Questions about the row below.
1) Read off the first entry.
2) Read off the entry just left of 81.
3) Read off the last entry.
[82 22 74 68 81 28]
1) 82
2) 68
3) 28

B =
[[85 54 40 14]
 [51 55 53 45]
 [77 50 41 25]
 [79 50 39 57]
 [64 44 49 55]
 [56 75 33 32]]
Counting starts at 0.
The entry in the top-right corner is 14
The bottom-right entry -> 32
The entry just left of 53 -> 55
Which number is the entry in the bottom-left corner? 56
Which number is the top entry of the column that holds the largest entry? 85
The entry at row 2, column 0 is 77
